Below are the code and all the weights of a small trained network. Each question names an input and a class and asks about switching units off, where a switched-off unit gives its printed mean instead of its output.

import numpy as np


def w(rows, s, z=0):
    codes = np.array(rows[::2]) - 128.0
    scale = np.full(codes.shape[1], s)
    scale[-1] = z or s
    return codes * scale


def norm(h):
    return h / np.sqrt((h * h).mean(-1, keepdims=True) + 1e-5)


def f(y):
    return np.maximum(y, 0)


def log_softmax(a):
    a = a - a.max(-1, keepdims=True)
    return a - np.log(np.exp(a).sum(-1, keepdims=True))


def net(x, mask):
    res = np.array(x, float).reshape(1, 6) / 4 @ E
    u = 0
    for l in range(2):
        y = f(norm(res) @ A[l][:, :-1].T + A[l][:, -1])
        res = res + np.where(mask[u : u + 15], y, B[l][:, -1]) @ B[l][:, :-1]
        u += 15
    return log_softmax(norm(res)[-1] @ U[:, :-1].T + U[:, -1])


A, B = {}, {}
E = w([
[125,129,123,126,121,130,130,131,124,126],'x0',
[104,217,117,121,86,118,107,81,150,229],'x1',
[129,127,128,127,129,130,129,129,129,129],'x2',
[162,118,131,97,110,46,212,120,175,127],'x3',
[118,150,254,179,28,158,161,108,149,111],'x4',
[126,132,131,129,132,124,128,128,125,125],'x5',
],0.0039)
A[0] = w([
[96,197,138,99,105,121,125,101,132,207,109],'0.n1',
[108,101,126,150,171,245,68,172,71,70,123],'0.n2',
[96,155,165,181,95,251,76,115,139,110,91],'0.n3',
[71,216,148,101,93,116,109,66,161,238,89],'0.n4',
[103,214,53,124,108,89,92,55,140,243,112],'0.n5',
[176,83,182,188,96,158,149,127,112,55,130],'0.n6',
[137,122,224,200,68,149,152,104,122,77,120],'0.n7',
[159,177,93,70,135,77,181,137,146,167,68],'0.n8',
[139,52,30,48,241,103,115,176,98,93,175],'0.n9',
[144,157,30,94,167,96,95,98,119,204,130],'0.n10',
[150,179,81,99,135,90,173,124,130,162,35],'0.n11',
[189,144,115,53,112,21,252,126,206,138,85],'0.n12',
[193,123,115,104,105,53,184,89,159,137,72],'0.n13',
[96,166,117,170,96,155,139,133,79,147,3],'0.n14',
[98,143,232,166,83,163,153,128,149,134,105],'0.n15',
],0.0037,0.0054)
B[0] = w([
[188,100,27,170,141,135,115,105,114,97,179],'0.n1',
[65,148,160,144,101,107,53,125,121,148,196],'0.n2',
[82,106,141,136,152,120,23,147,82,119,174],'0.n3',
[229,148,11,188,79,137,107,91,117,82,200],'0.n4',
[42,74,229,67,204,143,154,197,182,113,214],'0.n5',
[76,113,159,72,138,64,136,149,129,127,175],'0.n6',
[139,41,126,76,179,83,122,203,117,79,190],'0.n7',
[83,76,103,153,138,74,147,76,119,178,156],'0.n8',
[194,203,111,214,11,156,130,58,138,137,254],'0.n9',
[44,78,213,77,165,128,128,172,176,76,203],'0.n10',
[42,37,77,128,185,60,124,55,182,164,140],'0.n11',
[70,44,155,185,142,56,98,78,42,254,193],'0.n12',
[115,178,123,106,140,212,65,141,129,61,155],'0.n13',
[152,109,158,82,122,148,117,164,222,72,128],'0.n14',
[169,145,29,173,107,121,131,88,102,95,181],'0.n15',
],0.0038,0.0064)
A[1] = w([
[100,163,169,66,197,215,125,185,148,107,50],'1.n1',
[197,140,85,235,76,135,114,75,104,153,133],'1.n2',
[111,97,219,89,143,139,158,176,60,142,76],'1.n3',
[210,155,94,180,88,113,210,66,134,162,31],'1.n4',
[76,97,165,161,162,157,94,139,94,121,142],'1.n5',
[127,63,189,59,155,187,141,212,100,129,1],'1.n6',
[73,132,178,142,161,179,99,112,65,159,109],'1.n7',
[123,98,172,73,144,105,132,194,83,132,109],'1.n8',
[166,123,128,175,54,122,103,153,134,56,159],'1.n9',
[241,193,81,200,75,182,132,84,112,132,84],'1.n10',
[198,158,110,87,98,106,254,148,184,94,124],'1.n11',
[124,117,150,187,90,126,111,98,70,200,89],'1.n12',
[130,170,108,57,180,220,109,176,179,58,82],'1.n13',
[172,213,105,171,103,230,83,142,107,130,79],'1.n14',
[186,93,127,125,87,79,248,125,133,125,118],'1.n15',
],0.0055,0.0039)
B[1] = w([
[195,178,159,33,74,184,128,225,196,220,145],'1.n1',
[166,238,128,101,204,237,150,76,83,48,254],'1.n2',
[133,69,122,170,6,72,90,222,165,142,152],'1.n3',
[202,171,49,4,200,219,165,216,47,191,179],'1.n4',
[156,159,119,82,120,120,190,118,103,157,197],'1.n5',
[127,164,89,122,239,139,191,51,13,253,141],'1.n6',
[175,102,96,119,97,84,221,148,184,138,172],'1.n7',
[131,126,143,188,64,131,99,124,152,117,156],'1.n8',
[68,143,142,156,179,129,93,95,116,216,235],'1.n9',
[74,27,187,155,32,17,125,178,153,148,219],'1.n10',
[229,103,36,37,134,120,226,120,199,108,154],'1.n11',
[175,153,119,121,146,184,134,159,143,47,179],'1.n12',
[143,195,234,127,79,201,80,209,94,175,153],'1.n13',
[78,85,169,192,177,73,127,40,150,79,199],'1.n14',
[194,174,67,59,117,185,151,165,195,69,187],'1.n15',
],0.006,0.0063)
U = w([
[35,232,228,249,224,205,27,11,26,29,236],'0',
[254,235,20,15,229,236,237,67,77,33,200],'1',
[89,227,188,29,115,234,42,235,225,243,132],'2',
[23,19,46,93,230,19,194,29,232,236,87],'3',
[11,26,252,227,28,39,12,236,8,152,17],'4',
[224,7,97,89,6,24,221,242,241,23,1],'5',
],0.0087,0.0036)

Each question gives the input, the list of numbers given to net, and the class t.
The units are the neurons (one row each of A and B). Each row of codes is followed by its name. A weight is (code - 128) times the scale printed after its matrix; where a second scale follows, it is the last column's (A, B and U).
mask holds one flag per neuron, layer by layer. A switched-off neuron (its flag False) gives its mean, the last column of its row in B, instead of its output. The means were averaged over made-up inputs and are rounded, as every weight is.
A unit's drop is (log p(t) with every unit on - log p(t) with that unit switched off) / (log p(t) with every unit on - log p(t) with every unit switched off).
The circuit of an input: a set's keep is (log p(t) with only the set's units on - log p(t) with every unit switched off) / (log p(t) with every unit on - log p(t) with every unit switched off). Starting from the 12 units with the biggest drops (on a tie, the unit counted first), units are removed one at a time, each time the one whose removal leaves the highest keep (on an exact tie, the one counted first), for as long as the keep stays at least 0.8.
units of the circuit, in order: the units of the circuit, biggest drop first
most important unit: the unit with the biggest drop
k most important neurons: the k neurons with the biggest drops, biggest first
top k neurons in layer l: the k neurons of layer l with the biggest drops, biggest first
input [0,6,8,1,2,-4], class 1: 3 most important neurons	(0.n4 1.n2 0.n2)
input [6,-5,8,-1,1,-5], class 4: 3 most important neurons	(0.n6 0.n4 1.n2)
input [3,5,-1,-6,-5,-4], class 2: most important unit	0.n5
input [3,-8,-8,7,0,-1], class 1: 3 most important neurons	(0.n5 0.n10 0.n9)
input [-3,1,1,4,0,6], class 3: units of the circuit, in order	(0.n9 1.n2)
input [3,-2,4,0,0,7], class 0: 2 most important neurons	(0.n2 0.n9)
input [-2,5,5,1,-3,4], class 3: top 2 neurons in layer 0	(0.n8 0.n11)
input [2,-2,-3,-7,2,8], class 4: 2 most important neurons	(0.n9 1.n2)
input [4,-1,3,-8,7,0], class 4: 4 most important neurons	(0.n9 1.n2 0.n7 0.n4)
input [3,3,-2,-1,-8,-7], class 2: 2 most important neurons	(0.n10 0.n12)
input [-3,-8,1,0,-7,-1], class 0: 4 most important neurons	(1.n2 0.n2 0.n9 1.n10)
input [7,2,-7,-6,0,-6], class 2: 3 most important neurons	(0.n9 1.n10 0.n12)
input [8,-5,6,0,-4,-1], class 0: 2 most important neurons	(1.n2 0.n2)
input [-4,2,4,8,-2,7], class 3: units of the circuit, in order	(0.n12)
input [-5,1,8,4,7,-3], class 1: top 3 neurons in layer 0	(0.n15 0.n5 0.n10)
input [-3,-1,5,0,-3,0], class 0: top 3 neurons in layer 1	(1.n2 1.n10 1.n14)
input [-2,5,-2,0,3,-5], class 0: 3 most important neurons	(1.n2 0.n3 1.n10)
input [-4,7,-6,1,7,-5], class 1: 3 most important neurons	(1.n2 1.n4 0.n2)
input [7,2,8,7,-8,-1], class 3: 2 most important neurons	(0.n10 0.n12)
input [-6,6,0,-1,-6,3], class 2: most important unit	0.n5
input [0,1,2,3,-6,-8], class 3: top 3 neurons in layer 0	(0.n10 0.n4 0.n15)
input [0,-1,3,-4,8,8], class 4: top 2 neurons in layer 0	(0.n9 0.n7)
input [-7,-5,-7,-1,1,5], class 4: top 2 neurons in layer 0	(0.n6 0.n4)
input [0,-3,-3,-2,-4,2], class 0: 2 most important neurons	(0.n9 1.n2)
input [-2,5,0,-5,-1,2], class 2: 2 most important neurons	(0.n5 0.n9)
input [-6,-7,-1,6,-1,3], class 1: top 2 neurons in layer 0	(0.n9 0.n5)
input [7,0,1,-3,-2,0], class 0: most important unit	0.n9
input [4,7,-1,1,-2,-1], class 3: top 2 neurons in layer 0	(0.n5 0.n8)
input [-3,5,-8,-4,-7,-2], class 2: top 2 neurons in layer 0	(0.n5 0.n10)
